Every row comes from one small tree of marks. The marks that hang from a mark follow it in brackets, in the order of their numbers. Every link used is in the known rows. Which tree was each row made from?
Each row is shifted at random along 8 fixed directions that mean nothing.
Known rows
Q780[Q16 Q66[Q539] Q504[Q450] Q524]: -64, 274, 115, 196, -12, 126, -131, 28, -357, -42, 571, 298, -175, 163, -57, -165, -108, -219, 16, 175, -90, 48, -187, -48, -27, 106, -164, 160, -15, 144, 56, -298, -120, -109, -146, 161, 9, -427, 203, 135, -186, 24, -40, 62, 233, -158, 81
Q539[Q780[Q16 Q524]]: -11, 76, -48, 327, -70, -217, 226, 147, -115, 38, 211, 379, -217, 116, 190, -129, -548, -77, 148, 57, -237, 169, -217, -179, -56, -207, -22, 224, -270, 163, 266, -346, -83, -195, 238, 127, 141, -425, -76, -39, -150, 103, -75, 251, 285, -294, -209
Q780[Q16[Q330] Q504[Q450[Q66]] Q524[Q539 Q594]]: -42, 41, -153, 273, -127, 131, -32, 38, -214, -30, 387, 439, -489, 123, 98, -145, -281, -333, -54, 136, -117, 87, -65, -23, 81, -72, -294, -164, -139, 199, 302, -100, 372, 70, 160, -195, -4, -455, 130, 205, 10, -51, -156, 259, 17, 162, -254
Q66[Q450 Q524[Q504] Q780[Q16[Q330]]]: -499, -198, 448, 438, -56, -217, 353, -157, -148, -414, -33, 10, -15, -367, 119, -34, -97, -197, 405, -25, 341, -146, 250, -287, -334, -319, 448, 61, 104, -30, 178, 445, 251, 51, -15, -31, 51, -57, 15, 341, -178, -186, -336, -114, -154, -129, -23
Q594[Q330[Q16] Q450]: -85, 296, 90, -167, -67, -121, 35, 180, -91, -182, 155, 209, -324, -42, -14, -263, -222, -91, 171, -145, 135, -31, 25, -186, -380, 9, -57, 188, -220, -171, 172, -156, -44, 100, -96, 55, -227, 203, 232, 36, -140, 71, 48, 210, 195, -477, -66
Q450[Q16[Q524[Q504 Q594]]]: -81, 189, 303, 286, -41, -14, 40, 38, -131, -209, 34, 199, -135, -9, 121, -40, -205, -106, 313, -183, 43, 158, 101, -259, -58, -21, 39, 86, -138, 20, 514, -207, 247, 12, 35, 160, -45, 52, 237, -151, -5, -82, -90, -11, 317, -343, -254
Q16[Q524[Q539[Q780] Q594[Q330[Q450[Q66]]]]]: 200, 253, 38, 66, -261, -6, -125, 82, -228, -62, 130, 260, -484, 15, 7, -119, -212, -294, 25, -87, -24, 115, 101, -108, 70, 352, -211, 14, -272, -25, 545, -429, 231, 225, 76, -67, -64, 112, 192, -119, -92, 34, -2, 134, 397, -371, -299
Q524[Q539[Q66 Q780[Q16]] Q594[Q330]]: 132, 123, 84, -10, 147, -189, -65, 189, -119, -181, 283, 64, -242, -34, 40, -77, -59, -175, 30, -202, 57, -32, -154, -293, -137, 172, 148, 190, -187, -14, 174, -317, 144, -60, 45, -120, 178, 89, 162, 79, -239, -78, -88, 108, 153, -422, -101
Q594[Q330 Q450[Q66[Q524 Q539[Q780]]]]: 22, 126, -117, 84, -367, -140, -73, -17, -435, -290, 229, -123, -337, -236, 55, -112, -465, -254, -55, -58, 73, -30, 298, -216, -149, 547, -260, -42, -225, 69, 317, -258, -20, 273, -151, -131, -139, -15, -35, -107, -117, -40, -7, 282, 327, -331, -268
Q504[Q450 Q524 Q780[Q16[Q330 Q539[Q66]]]]: 10, 492, 107, 21, -159, -222, 63, -26, 8, -168, 439, 206, -210, 82, -124, -249, 139, -156, 222, 97, 36, 101, -238, -74, -143, 204, -274, -285, -56, 2, 97, 101, 16, 235, 39, -8, -173, -235, 148, -180, -45, -97, -162, -13, 348, 65, 160
Q524[Q539 Q594 Q780[Q16[Q330 Q450] Q66 Q504]]: -205, 127, 403, 177, 285, 43, -58, 156, -228, -253, 367, 325, -176, 119, -246, -167, 94, -286, 47, -104, 34, -279, -90, -68, -90, -73, 188, -68, -35, 66, -91, 5, 339, -13, 28, -126, -31, -175, 470, 317, -54, -95, -281, 139, -158, -428, -109
Q594[Q450[Q16[Q330]] Q524[Q504]]: -143, 224, 140, 178, 63, -96, -178, 66, -195, -302, 159, 20, -112, -48, 86, -154, -143, -65, 109, -127, 124, -127, 197, -175, -290, 101, -12, -197, -280, 55, 120, 2, 408, 253, -160, -129, -196, 156, 263, 180, -99, -158, -187, 312, 25, -314, -179
Q330[Q16[Q524[Q594]] Q450]: -73, 119, 214, 174, 121, -54, 32, -22, -55, -73, -56, 216, -130, 201, 60, -88, 115, -317, 63, -80, 168, 44, 47, 19, -69, -112, -17, -264, -179, 319, 297, 100, 452, 307, 89, -134, -219, -14, 218, 227, 15, -7, -133, 95, 45, -205, -103
Q539[Q66[Q524[Q594[Q450]] Q780[Q16 Q504]]]: -180, -152, -165, 143, -44, -99, 89, -71, -484, -53, 164, 200, -107, 70, 119, -88, -254, -369, -237, 219, 52, 99, 112, -119, 26, 92, -198, 87, -206, 441, 227, -16, 232, 54, 97, -268, 53, -357, -71, 460, -36, 52, -87, 268, 15, -14, -91
Q66[Q450[Q16] Q539[Q780[Q524]]]: 52, 7, 274, 405, -145, 43, 52, -46, 107, -325, 256, -142, -142, -280, 124, 6, -200, -162, 384, -209, 173, 54, 143, -303, -55, 71, -22, -177, 195, -21, 380, 54, 74, 59, 6, 335, -71, -199, 49, -277, -57, -186, 16, -53, 304, 111, -256
Q66[Q524 Q539 Q780[Q16]]: -268, -96, 404, 299, 108, 66, 210, -78, -64, -401, 132, -248, 65, -211, 27, -6, 113, -119, 276, -131, 260, -43, 249, -289, -196, 73, 179, -227, 282, 91, 189, 351, 94, 213, -51, 177, -147, -163, 78, 20, -20, -209, -196, -82, 71, 37, -34
Q539[Q66[Q450[Q16[Q524[Q594[Q330]]]]] Q780[Q504]]: -26, 64, -158, 128, -189, -199, -11, 52, -164, -208, 261, 47, -306, -233, 181, -162, -303, -390, -57, -70, 246, -133, 121, -236, -164, 66, -81, -172, -140, 124, 207, -89, 348, 52, 82, -353, 49, -154, 27, 212, -89, -134, -114, 304, 87, -76, -259
Q504[Q450[Q16 Q66] Q780]: -38, 158, 253, 210, 3, -245, -102, -97, -158, -272, 155, 114, -4, -64, 183, -39, -195, -46, 11, -89, 237, -128, 98, -106, -198, -25, -88, -209, -482, 222, 211, -126, 105, 251, 19, -48, -72, -76, -31, -233, -220, -163, -89, 77, 323, -138, -81
Q539[Q66[Q450 Q524[Q594] Q780[Q504]]]: 96, -60, 250, 28, 26, 136, -254, -241, -495, -136, 310, -88, 9, 31, 102, -177, 210, -397, -89, 128, 55, -26, 401, -54, -21, 374, -107, 48, -40, 300, 295, -149, 421, 296, 21, -131, -76, -48, 123, 194, -118, -124, -118, -64, 279, -83, -14
Q450[Q16 Q66[Q780]]: -61, 205, 118, 126, -152, -40, -92, 2, -434, -161, 175, 22, -196, -137, 56, -161, -293, -38, -130, -6, 125, -123, 427, -179, -233, 126, -281, -68, -331, 150, 428, -304, 80, 248, 18, -63, -138, -157, 84, -129, -104, -55, -111, 228, 445, -388, -157
Q450[Q16[Q524[Q594]] Q66[Q780]]: -414, 219, 279, 76, -248, 56, 176, 67, -192, -97, -122, 262, -215, -179, -23, -50, -56, -77, 82, -14, 374, 185, 284, -139, -114, -69, -102, 151, -225, -181, 470, 7, 114, 60, -23, 325, -71, -36, 195, 16, -116, 42, -81, 67, 404, -324, -182
Q594[Q330 Q450[Q66[Q524[Q504]]]]: -168, -278, -117, 72, 75, -405, 192, -143, -465, -55, -214, 263, -20, 174, 379, -44, -884, -39, -149, 124, -73, -108, 135, 6, -225, -127, 176, 366, -872, 462, 105, -284, 207, 81, 196, -293, 71, -70, -219, 341, -234, 141, -183, 467, 19, -474, -490
Q539[Q66 Q780[Q16[Q330]]]: -309, 343, 86, -15, 163, -177, 83, 310, -71, -177, 401, -74, -12, -48, -347, -270, 273, -171, -54, -56, 342, -129, -86, -115, -400, 86, -88, -239, -61, 96, -129, 165, 130, 81, -91, -125, -95, -201, 232, 272, -94, 7, -237, 292, 48, -250, 64
Q450[Q16[Q524[Q780]]]: -135, 218, 172, 284, 193, 53, -100, 69, -191, -12, 143, 199, -86, 130, 16, -194, 144, -157, -111, -21, 86, 16, 256, -49, -151, 126, -191, -255, -293, 194, 260, -27, 509, 187, 29, 23, -311, -123, 216, 76, 27, -61, -214, 190, 343, -224, -127
Q66[Q450 Q539 Q780[Q16[Q330] Q504[Q524]]]: -241, -14, 276, 319, -115, -266, 394, -109, -149, -208, 221, -114, -18, -29, -99, -76, -565, -60, 423, 70, 62, 15, -8, -146, -155, 1, -17, -125, 106, 295, 105, 159, -289, 62, 155, 182, -116, -554, 16, -80, 85, 51, -129, 104, 155, -93, -107
Q594[Q450[Q66[Q539 Q780[Q16[Q330] Q524[Q504]]]]]: -197, -5, 339, 117, -110, 88, 186, -38, 0, -239, 51, 113, -166, -168, 14, 3, -341, 72, 379, -48, 126, 9, 67, -140, -110, -189, 264, 237, -19, -154, 229, 127, 15, -33, 50, 305, 109, -76, 241, 61, -109, -6, -109, 35, 5, -61, -327
Q539[Q66[Q524[Q594] Q780]]: -64, -190, -38, -35, -13, 208, 226, -36, -54, 22, 96, 126, -59, 72, 58, -173, 64, -266, -41, 129, 12, 376, 235, -110, 84, 105, -331, 74, -20, 199, 534, 146, 303, 213, 251, 135, -163, -254, -65, 65, 87, 61, -43, 94, 319, 356, -286
Q780[Q16[Q330 Q450] Q66[Q539] Q504[Q524]]: -163, 116, 214, 368, 2, -89, 66, -127, -90, -230, 270, 163, -65, 80, 30, -36, -137, -122, 316, 77, -28, -43, -235, -16, -37, -132, 143, -176, -30, 223, 12, 174, 30, 42, 24, 36, 45, -398, 118, 94, -7, -153, -144, 80, 11, -53, -4
Q450[Q16[Q524[Q594[Q330]] Q539[Q66 Q780]]]: -247, 322, -39, 26, -212, 1, 142, 142, 8, 2, 28, 267, -327, -109, -29, -131, 118, -247, 128, -47, 342, 270, -114, -155, -41, 119, 5, 118, -135, -324, 349, 91, 337, -36, -7, 196, -4, 90, 141, 190, -135, 2, -32, 94, 368, -176, -98
Q539[Q66[Q450[Q16[Q330]] Q524] Q780[Q504]]: 118, 300, 272, -382, -100, 253, -48, -6, -44, 34, 409, -152, -114, -14, -198, -358, 266, -17, 70, 22, 163, -59, 134, 40, -291, 238, -101, 126, -61, -76, 88, -206, 191, 134, 91, 318, -103, 54, 473, 2, -121, 73, 4, 90, 499, -197, -128
Q450[Q16[Q330 Q539]]: -583, 182, 58, 295, 62, -270, 119, 120, -232, -175, -46, 206, -186, -74, 60, -244, -73, -179, 40, 20, 330, -243, 71, -42, -462, -300, 216, -175, -325, 24, 51, 280, 499, 118, 40, -199, -169, -122, 62, 507, -263, -120, -398, 290, -8, -393, -32
Q780[Q66[Q450[Q16[Q539]] Q524] Q504]: -117, 124, 472, 174, -72, 134, 62, -239, -243, -264, 246, 11, -30, -71, 2, -60, -67, -158, 349, -56, 154, -105, 82, -159, -104, 43, 123, -4, 81, -15, 157, -60, 69, 58, -49, 274, -47, -118, 240, 14, -31, -174, 16, -73, 304, -225, -59
Q450[Q16[Q330] Q66[Q539 Q780[Q524[Q504 Q594]]]]: -347, -104, -233, 277, -70, 101, -35, -53, -633, 347, -14, 303, -285, 172, 16, -195, -281, -237, -569, 400, 127, 166, 431, 187, 35, 119, -328, 125, -490, 408, 408, -44, 618, 198, 80, -118, -145, -408, 35, 600, -171, 208, -383, 406, 177, -178, -311
Q16[Q330 Q450 Q524[Q504 Q539[Q66] Q594 Q780]]: 44, 198, 257, 81, 166, 171, -192, 73, -172, -83, 202, 305, -178, 255, -204, -235, 397, -338, 0, -22, -56, 47, 178, 62, 66, 303, -64, -46, -115, 44, 304, 20, 796, 233, 70, -98, -221, 154, 444, 132, 29, -40, -298, -14, 182, -193, -238
Q780[Q66[Q524[Q594[Q450]] Q539] Q504]: -200, -173, 326, 215, 80, 78, 215, -51, -46, -483, 235, -146, 125, -41, -103, 94, -298, -298, 375, -200, 118, 117, -45, -284, 96, 157, -46, -196, 245, 258, 165, 212, -126, 81, -66, 196, -115, -309, 93, -54, 224, -130, 102, 106, -58, 159, -348
Q539[Q780[Q16[Q330 Q524]]]: -220, 348, 63, 118, -203, -98, 268, 185, -12, 187, 116, 398, -277, 105, -97, -247, -134, -22, 272, 107, -30, 297, -215, 39, -121, -141, -12, 228, -216, -143, 286, -116, 31, -121, 182, 363, -4, -181, 167, 18, -102, 199, -102, 154, 441, -340, -61
Q539[Q780[Q16[Q330] Q66[Q450] Q504 Q524[Q594]]]: -90, 243, 470, 28, 124, 267, -66, 80, -39, -96, 603, 76, -68, 47, -338, -165, 270, -251, 202, -20, 158, 19, -144, -26, -1, 107, -20, -72, 216, -50, -108, -25, 64, -40, -113, 318, -4, -299, 524, 195, 9, -30, -83, 78, 49, -149, -40
Q539[Q780[Q66[Q524] Q504]]: -14, 17, 198, 263, 37, 88, 70, 15, -134, -203, 428, -5, 69, 66, -58, -140, -81, -251, 137, -32, -61, 79, -70, -234, 14, 153, -112, -161, 55, 215, 162, -88, -19, 68, 19, 72, -22, -319, 27, -65, 71, -130, 30, 165, 196, 31, -162
Q594[Q330[Q16[Q539[Q780]]] Q450[Q66]]: 63, 78, 135, -173, 89, -35, -37, -62, 59, -82, -57, 158, -191, 91, 198, -103, -86, -27, 32, -158, 259, -188, -87, 44, -205, -158, 383, 31, -480, -129, -17, 48, 379, 187, 164, -5, 34, 294, 132, 246, -271, -60, -43, 206, 16, -197, -263
Q330[Q16[Q539] Q450[Q66[Q524[Q504 Q594]]]]: -176, 76, 388, 93, 15, 75, 94, -214, -335, -60, -205, 225, -100, 197, -10, 0, 117, -253, 42, -57, 296, 10, 78, 4, -54, -14, 238, 137, -264, 170, 292, 40, 455, 260, -5, -17, -30, 236, 281, 369, -147, 72, -110, -95, 67, -431, -115

Write each row's tree
209, 37, 4, 127, -80, -93, -76, 17, -123, -165, 280, 212, -249, -50, 152, -216, -222, -156, -34, -84, 12, 3, 252, -326, -117, 155, -263, -22, -63, 50, 376, -229, 279, 160, 87, -81, -61, 49, 31, -146, -160, -99, -78, 80, 294, 124, -264
Q594[Q524[Q504[Q780] Q539[Q66[Q450[Q16]]]]]
-62, 195, 20, 376, -109, 19, -2, 56, -23, -140, 161, 254, -217, 58, 147, -225, 66, -320, 197, -27, 8, 94, 15, -104, -22, 17, 10, -316, -8, -70, 350, 130, 482, 177, 175, -6, -138, -110, -37, 11, -57, -194, -189, 66, 246, 137, -163
Q16[Q524 Q539[Q780]]
-223, 39, 296, 157, 179, -430, 209, 59, 8, -178, -14, 247, 53, 121, 137, -68, -291, -73, 279, -64, 64, 201, -181, -199, -153, 16, 108, 93, -404, 129, 96, -29, -96, 76, 64, 135, -98, -76, -62, -106, -164, -15, -129, 119, 192, -347, -114
Q504[Q524[Q594[Q330]] Q780]
-133, 149, 117, 2, 152, -42, -67, 88, -190, -29, 430, 438, -159, 160, -118, -315, 87, -269, -211, 124, 92, -37, -59, 26, -121, -92, -137, -8, -211, 143, 38, -29, 290, 117, 63, -158, -85, -225, 233, 298, -203, 21, -350, 140, -47, 13, -69
Q524[Q504[Q450 Q780[Q16[Q330] Q66]] Q594]
121, -9, 211, 23, -91, -58, -7, -56, -277, -229, 108, 153, -341, -32, 93, -62, -325, -187, -10, -138, 116, -57, 194, -256, -72, 99, 25, 199, -252, -17, 420, -227, 194, 223, 25, -184, -28, 202, 143, -17, -195, -53, -98, 2, 113, -312, -238
Q524[Q504[Q450[Q66[Q780]]] Q539 Q594[Q330[Q16]]]
-293, 139, 427, 151, -61, -102, -10, 76, -113, -390, 76, 163, -64, -142, -57, 37, -140, -194, 272, -170, 291, 107, 45, -196, -61, 153, 23, 62, -81, -93, 163, 34, -95, 68, -209, 303, -59, 7, 157, -124, -195, -64, -15, -14, 132, -238, -192
Q504[Q780[Q524[Q594[Q450[Q66[Q539]]]]]]
-445, 371, 88, 137, -145, -319, 258, 176, -346, -294, 122, 263, -41, 44, -257, -198, -209, -269, 238, 12, 194, -22, -81, -109, -238, 76, -102, 82, -135, 39, 124, 49, -58, 44, -78, 17, -180, -181, 0, 38, -115, 119, -94, 121, 307, -507, 22
Q16[Q450 Q539[Q66]]
-311, 75, 52, 274, 107, -54, -203, 135, -462, 12, 20, 483, -176, 228, -18, -121, 125, -387, -136, 111, 146, 300, 78, -7, 8, 205, -190, 266, -380, 89, 378, -73, 402, 33, -135, 109, -178, 71, 22, 386, -272, 93, -56, 45, 225, -280, 34
Q524[Q539 Q594[Q450]]
-388, 0, 364, 375, 28, 69, 127, -95, -294, -109, -175, 363, -67, 52, 5, 56, 27, -264, 180, -71, 262, 283, 65, -198, 72, 111, 170, 330, -238, -77, 407, 168, 470, -58, -84, 321, -78, 190, 183, 303, -99, 38, -41, -137, 199, -299, -136
Q66[Q524[Q504 Q594[Q450[Q16[Q539]]] Q780]]
-50, 134, 408, 167, 49, -75, -121, -23, 58, -261, 152, 213, -116, -89, 156, -147, 78, -116, 270, -153, 192, -10, -5, -147, -172, -153, 209, 32, -233, -90, 322, 30, 410, 151, 76, 54, -41, 212, 231, -61, -275, -199, -206, -136, 139, -69, -100
Q524[Q504[Q450[Q16[Q330]] Q780] Q594]
-127, -168, 330, 696, -203, -385, 201, -115, -362, -519, -4, 134, -111, -198, 156, 175, -592, -328, 369, -240, -15, 156, 117, -546, 105, 173, 25, -32, -53, 211, 608, -153, -7, 98, -45, -169, 118, -52, -188, -356, 9, -255, -60, -96, 161, -284, -260
Q450[Q66[Q524[Q504[Q780] Q539 Q594]]]
-146, 224, -136, -71, 21, -239, 221, 104, -239, 41, 53, 274, -196, 259, -131, -296, -171, -275, -160, 75, 155, -116, -79, 20, -283, -126, -174, -49, -276, 350, 138, -4, 211, 198, 187, -301, -192, -200, 65, 373, -101, 222, -117, 294, 114, -291, -78
Q330[Q16[Q539[Q66]] Q450]
-93, 113, 264, -45, 191, 213, -124, -18, -214, 13, 161, 167, -31, 93, 44, -174, 232, 27, -139, 61, 192, -62, 241, 41, -199, -58, 22, 54, -285, 66, 172, -60, 271, 183, 98, 154, -47, -56, 189, 159, -194, 4, -171, 66, 254, -97, -43
Q450[Q66[Q780[Q16]]]
99, 101, 272, 259, 123, -76, -64, 23, -113, -392, 437, 135, -101, -68, 216, -92, -344, -91, 333, -194, -172, -259, -175, -344, -194, -294, 239, -36, 5, 130, 132, -306, -83, -106, 121, -156, 225, -244, 139, -88, -54, -281, -51, 100, 9, -196, -114
Q780[Q16 Q66 Q504]
-200, 398, 478, 148, 166, 12, -208, 119, -211, -432, 345, -43, 73, -73, -130, -161, 295, -112, 125, -201, 384, -172, 157, -253, -393, 179, -7, -97, -114, -24, 109, -34, 191, 171, -322, 82, -247, 188, 342, -21, -230, -151, -146, -90, 213, -342, 95
Q524[Q504[Q450[Q16]]]
159, -19, 323, -68, 39, 25, 43, -85, -172, 32, 172, 203, -62, 182, 184, -249, -369, 13, 183, 137, -247, 11, 243, 47, -125, -72, -6, 354, -263, 112, 266, -392, 41, 99, 311, 331, -125, -209, 112, -132, -204, 116, -125, 72, 453, -286, -307
Q66[Q450 Q780[Q524]]
-130, 133, 147, 167, -161, 37, 99, -87, -383, -131, 278, 185, -445, -66, -84, -262, -71, -425, 80, 10, -6, -61, 305, -85, -117, 213, -162, -144, 92, 32, 299, 28, 464, 233, 127, -115, -279, -225, 301, 185, 73, -17, -333, 64, 194, -285, -154
Q66[Q450 Q524[Q594 Q780[Q16[Q330 Q539]]]]
42, 209, 65, -79, -196, -67, 186, 68, 26, -208, 97, 145, -385, -133, 8, -158, -415, -91, 231, -219, 139, -82, 38, -231, -285, -119, -138, -38, -162, 11, 395, -146, -94, 231, 85, -98, -139, 38, 158, -157, 40, 69, 113, 208, 199, -267, -242
Q594[Q330[Q16 Q450[Q66]]]
96, 89, 237, -16, 8, -96, 143, 18, 21, -239, 226, 21, -64, 98, -70, -201, -142, -91, 241, 7, -92, -27, 80, -89, -105, 62, -28, -58, -77, 81, 282, 1, 254, 220, 225, -68, -138, -66, 172, -132, -20, -81, -233, 55, 204, 31, -312
Q16[Q330 Q524[Q504[Q450] Q539[Q66[Q780]]]]
-145, 246, -33, 159, -45, -55, -47, 34, -202, -108, 118, 213, -206, -39, 121, -180, 37, -179, 38, -7, 167, -1, 35, -157, -216, -44, -40, 21, -214, -1, 359, -21, 367, 55, 54, -55, -31, -37, 29, 157, -179, -109, -88, 76, 337, -134, -12
Q450[Q16[Q539[Q66]]]
